In the rows, 128 means zero.
Each row has two labels, one from each of two sets.
[128 102 150 124 127 138 140 125 135 198 118 119 110 125 137 110 167 107
 122 128 145 105  73 120 138 139] : (27)/Q559
[116 119 127 115 131 151 140 116 138 235 144 133  84 114 132 111 191 125
 129 143 137 114 109 119 127 147] : (20)/Q559
[135 122  98 146 156 150 130 136 142 202 157 121  98 103 146 130 178 193
 123 132 134 104 121 123 114 134] : (23)/Q347
[113 127 167 134 130 111 146 101 105 252 154 127  66 104 121 106 189 156
 124 142 129 113  98 116 113 140] : (27)/Q347
[110 113 180 138 131 121 199 121  97 252 138 151  89 110 130 112 158 118
 136 147 132 102  85 126 120 123] : (20)/Q559
[122 123 122 123 138 140 167 132 133 204 146 137 114 105 153 138 156 157
 129 102 135 115  96 139  99 145] : (23)/Q347
[123 122 146 129 100 128 131 122 132 135 126 129 127 124 138 143 117  71
 131 125  98 126 121 152 146 126] : (27)/Q559
[121  96 196 128 120  71 135 123 110 232 142 143 109 101 165 139 152 137
 136 138 127 100 136 109 118 122] : (27)/Q347
[113 126 127 126  88 152 177 129 112 252 150 151  82 117 157 121 191  96
 115 146 131  97 114 103 174 124] : (20)/Q559
[113 121 135 122 143 144 152 134 157 173 140 130 123 115 147 131 119 163
 140 132 135 109 117 137 116 137] : (23)/Q559
[127 160 137 120 139 119 160 143 127 199 132 131 103 135 140 154 182 180
 138 132 136 118 119 133 116 114] : (23)/Q559
[157 129 160 132 154  82 141 121 106 209 144 141  83 108 137 143 175 169
 131 138 138  76 160 101 114 145] : (20)/Q347
[139 126 134 117 125 138 182 130 100 239 167 130 147  29 139 119 148 181
 146 133 133 102 105 127 101 133] : (23)/Q559
[130 130 137 149 136  99 137 132 118 214 140 128 112 117 152 128 196 199
 142 130 128 111 129 131 110 117] : (23)/Q347
[129 152 150 111 136  69 146 118 104 234 159 145  90 106 148 134 187 152
 128 109 155 127  72 153 103  96] : (28)/Q559
[124 121 145 142 108 139 171 116 135 183 130 115 114 129 131 103 220  97
 119 148 136  89 124 130 145 129] : (20)/Q559
[148 133 117 118 120 117 149 128 115 158 149 134  85 110 130 151 143 143
 131 111 130 128 109 142  97 121] : (23)/Q347
[133 131 122 137 142 126 158 127 120 195 132 122 122 107 126 138 167 168
 131 129 130 124 122 121 120 128] : (23)/Q559
[121 130 150 120 117 104 149 135 122 197 124 116 107 114 143 107 178  96
 143 146 124  86 104 120 127 132] : (27)/Q559
[104 128 139 130 132 128 172 127 138 252  79 131  87 112 156 116 166 121
 126 138 118  93 102 112 112 132] : (27)/Q559
[114 117 139 120 145 104 138 148 129 177 133 147 109 107 121 125 167 132
 130 107 119 130  94 129 101 124] : (23)/Q559
[117 142 134 123 142 141 165 116 114 225 160 139 106 129 133 123 183  97
 131 137 121 103  98 131 130 151] : (27)/Q559
[129 117 155 129 124 119 158 124 120 161 147 134 108 112 125 126 150 144
 134 138 134  80 103 143 136 123] : (20)/Q347
[100 122 135 131 152 189 152 125 149 151 149 124 173 133  83 115 180  79
 113 144 109 106  98 118 127 150] : (27)/Q347
[114 110 141 129 140 127 153 121 124 214 170 118 119 102 142 130 177 135
 129 151 112 108 115 128 112 141] : (20)/Q559
[119 137 140 134 134 139 116 138 119 201 159 127  94  96 132 124 204 155
 123 128 144 121 109 139 118 127] : (23)/Q347
[121 122 143 120 140 125 168 126 127 232 146 131  98 113 171 165 196 170
 132 132 142 119 114 115 105 136] : (23)/Q347
[127 136 135 134 129 134 150 119 125 177 153 156 124 128 137 146 131 158
 127 137 127 122 127 137 122 128] : (28)/Q347
[131 129 160 126 124  90 162 139 120 197 146 125 103 131 141 128 152 117
 132 101 139  84 117 155 117 132] : (27)/Q347
[117 146 145 122 136  94 141 124 108 198 157 111 119 125 140 129 166 158
 112 131 161 116 125 107 114 124] : (23)/Q347
[132 129 136 118 138  86 157 129  90 191 137 131 126 108 114 136 154 115
 123 140 136 134  85 124 121 120] : (27)/Q347
[108 124 127 120  68  98 124 135 114 184 148 112 123 116 162 133 128 169
 132 126 130 126 116 147 115 118] : (23)/Q559

Each row has two labels, one from each of two sets.
[130 126 134 122 129 129 136 126 126 142 129 131 140 125 127 130 133 126
 139 140 135 144 123 131 122 127] : [81]/Q127
[140 132 132 124 122 145 135 112 124 127 129 135 137 121 134 122 133 113
 148 147 125 139 130 135 129 127] : [81]/Q127
[133 126 131 135 126 139 123 190 137 128 101 146 111 129 123  99 150 107
 133 143 131 108 117 131 130 127] : [81]/Q353
[132 127 139 123 137 144 130 115 131 125 128 138 129 123 140 133 135 127
 155 141 138 135 130 129 124 128] : [75]/Q127
[132 130  96 130 140 131 113 136 129 134 120 119 106 125 116 166 133 129
 134 123 121 132 131 136 138 129] : [81]/Q466
[128 131 108 129 139 134 113 129 132 134 120 122 117 125 118 153 129 131
 131 124 124 132 129 133 131 130] : [81]/Q466
[132 128 128 129 136 147 117 157 135 135 108 131 116 125 126 117 145 116
 147 138 131 129 124 135 129 124] : [81]/Q680
[131 117 136 128 115  99 164 113 119 132 153 145 163 122 112 166 127 126
 122 148 134 132 118 124 122 126] : [81]/Q127
[135 131 128 132 124 140 125 146 132 127 113 135 123 126 130 111 134 110
 135 141 124 121 127 131 132 125] : [81]/Q353
[136 133 103 132 134 137 117 144 130 124 116 124 104 124 132 154 134 120
 134 128 122 123 129 136 130 128] : [81]/Q466
[128 124 128 133 128 128 132 168 131 132 115 140 125 130 116 122 143 117
 126 137 131 117 118 128 128 124] : [81]/Q353
[128 129 117 124 150 156 103 144 135 144 108 123 109 123 128 136 140 125
 151 128 133 142 131 139 133 129] : [81]/Q466
[133 125 133 129 117 119 139 113 123 124 142 137 147 124 120 147 130 125
 129 142 125 132 122 129 123 125] : [81]/Q127
[130 122 135 133 126 131 131 173 131 130 114 144 126 131 119 114 145 114
 128 147 133 115 117 128 128 125] : [81]/Q353
[134 128 131 132 129 133 137 160 131 129 114 139 125 127 122 123 141 114
 130 140 130 117 120 130 128 125] : [81]/Q353
[134 128 130 129 120 123 142 121 124 140 136 136 139 123 123 132 130 120
 134 141 127 132 126 132 126 124] : [81]/Q127
[115 117 135 129 152 137 111 179 135 160 103 132 129 131 112 118 146 136
 127 132 145 141 112 135 126 129] : [81]/Q680
[130 131 132 119 132 135 140 100 126 128 142 131 132 122 138 147 128 125
 157 138 131 142 130 131 128 128] : [75]/Q127
[125 131 100 129 146 142 103 160 133 142 107 119 101 129 117 143 139 129
 132 122 126 133 126 134 137 130] : [81]/Q466
[131 127 137 121 123 131 140 105 125 136 141 132 144 124 133 133 127 126
 144 141 134 148 127 130 121 130] : [81]/Q127
[136 132 121 133 125 132 127 145 130 117 119 135 113 126 127 139 137 116
 140 137 125 115 128 129 133 128] : [81]/Q353
[126 128 110 128 141 134 115 133 132 139 121 123 120 128 119 150 131 135
 131 125 128 134 128 133 132 126] : [81]/Q466
[128 127 110 134 138 130 124 127 127 133 124 123 126 124 118 154 126 130
 127 125 125 132 129 133 130 126] : [81]/Q466
[136 127 133 129 114 114 155  97 119 119 150 137 153 124 121 161 125 123
 126 143 125 130 125 127 125 123] : [81]/Q127
[130 118 129 137 122 117 138 158 130 128 122 145 132 121 108 140 135 117
 117 140 132 109 118 127 129 126] : [81]/Q353
[136 126 139 126 124 142 137 114 129 129 131 141 138 122 133 124 136 117
 151 149 131 139 127 134 121 124] : [81]/Q127

Each row has two labels, one from each of two sets.
[137 130 126 135 143 149 131 126 117 107 126 117  97 127 130 119 126 129
 136 139 123 124 112 118 151 128] : B/Q445
[133 119 116 117 134 149 125 130 125 127 123 141 103 128 137 126 123 118
 120 122 152 138 113 124 116 145] : B/Q810
[141 112 110 126 123 166 127 125 118 114 123 128  83 129 139 121 119 137
 116 139 143 141 111 122  99 147] : B/Q810
[143 132 133 121 128 104 121 118 120 117 118 104 120 127 126 124 120 131
 128 129 140 135 126 123 161 125] : B/Q810
[133 113 119 122 121 155 126 130 119 121 121 135  93 129 129 128 131 124
 116 132 148 144 114 122 110 160] : B/Q810
[143 105 117 121 121 169 120 122 126 127 123 134 104 133 134 124 145 124
 132 124 150 144 112 114  92 161] : B/Q810
[129 122 135 121 120 151 131 127 126 118 125 126 108 127 130 121 134 122
 128 131 143 129 107 125 137 148] : C/Q445
[144 109 117 123 123 177 124 126 118 118 119 124  86 129 125 134 132 118
 118 112 139 131 111 125 114 160] : B/Q810
[ 96 112 118 132 137 137 132 130 109 129 124 142  74 114 141 129 105 105
 138 115 145 135  99 133 148 112] : B/Q445
[ 74 112 108 128 146 138 121 143 102 151 125 179  70 108 148 128 116 105
 127  97 147 138 130 141 124 133] : B/Q445
[156 125 122 124 124 134 127 121 116 118 126 122 104 132 121 123 127 130
 121 131 138 132 118 121 119 153] : B/Q810
[154 126 118 122 128 142 149 128 120 111 124 116 100 145 126 130 126 121
 130 134 134 125 103 120 137 131] : B/Q445
[133 114 116 120 129 171 128 129 119 125 122 145 102 111 135 127 136 122
 117 115 133 138 110 121 104 152] : B/Q810
[141 116 113 117 131 146 122 126 116 121 111 129  87 127 130 131 126 112
 124 116 146 136 111 128 116 155] : B/Q810
[120 112 115 117 118 178 127 125 132 118 115 136  85 128 128 132 126 124
 121 119 152 129  88 185 128 162] : C/Q810
[133 118 111 125 132 155 135 131 117 119 121 136  78 125 128 127 127 116
 122 122 137 128 106 125 130 136] : B/Q445
[133 108 116 122 118 153 124 134 125 127 122 131 103 128 128 137 134 122
 123 130 131 133 118 121 107 149] : B/Q810
[151 116 112 128 127 158 125 120 120 117 119 128  82 128 126 126 128 131
 116 124 140 137 117 123 115 144] : B/Q810
[132 107 112 127 123 132 122 128 116 121 128 127 111 127 133 128 133 119
 127 132 143 140 120 124 101 151] : B/Q810
[122 111 114 116 134 121 131 128 113 133 122 140  79 132 138 134 107 115
 126 130 162 137 117 129 136 140] : B/Q810
[159 126 122 116 137 102 128 116 124 113 121 113  71 132 116 125 117 128
 119 120 139 138 121 111 152 142] : B/Q810
[134 101 118 118 122 156 129 123 142 124 134 133  86 126 131 127 128 112
 118 124 158 143 114 120 101 170] : B/Q810
[130 120 110 134 137 179 129 139 110 124 117 137  79 124 174 123 130 113
 131 174 129 130  99 124 134 136] : B/Q445
[154 126 122 120 133 120 132 114 114 117 117 124  84 130 124 124 123 130
 115 115 132 123 121 124 144 145] : B/Q810
[129 124 121 124 131 139 133 126 129 114 122 131  95 133 137 127 127 123
 134 131 141 129 112 122 145 143] : B/Q445
[140 121 117 121 126 167 112 127 117 115 122 143 103 119 141 123 132 119
 127 132 130 133 108 120 115 140] : B/Q445
[160 127 131 120 123 144 129 114 138 104 124 118 140 129 127 129 145 148
 119 132 133 129 116 120 129 142] : C/Q810
[123 112 114 129 134 156 136 127 120 123 122 127  82 126 134 134 116 118
 130 126 146 130 109 127 136 131] : B/Q445

Each row has two labels, one from each of two sets.
[137 124 127 127 131 118 132 128 122 117 133 126 126 124 133 132 131 127
 132 128 122 141 132 122 123 128] : <40>/(71)
[130 128 126 142 140 128 121 141 121 118 118 143 127 131 128 132 143 123
 119 120 130 123 133 135 116 118] : <41>/(71)
[135 124 128 137 130 128 133 123 121 120 132 128 132 120 125 129 121 122
 132 126 118 124 133 120 118 135] : <50>/(72)
[134 118 130 117 130 125 131 127 130 118 139 130 126 126 134 128  76 126
 134 123 133 129 120 131 125 124] : <50>/(64)
[139 126 128 126 139 117 136 128 117 104 126 132 130 123 133 130 135 122
 137 130 130 135 126 124 122 129] : <50>/(71)
[138 119 127 127 136 118 137 129 114 116 135 125 128 121 134 135 131 122
 137 132 115 141 130 115 121 134] : <50>/(71)
[130 130 128 146 138 131 124 143 131 112 117 134 119 130 123 130 142 130
 120 128 133 129 137 135 121 119] : <41>/(64)
[143 115 132 121 138 117 137 132 122 115 129 126 126 124 131 131 124 124
 142 137 118 137 128 124 125 127] : <50>/(64)
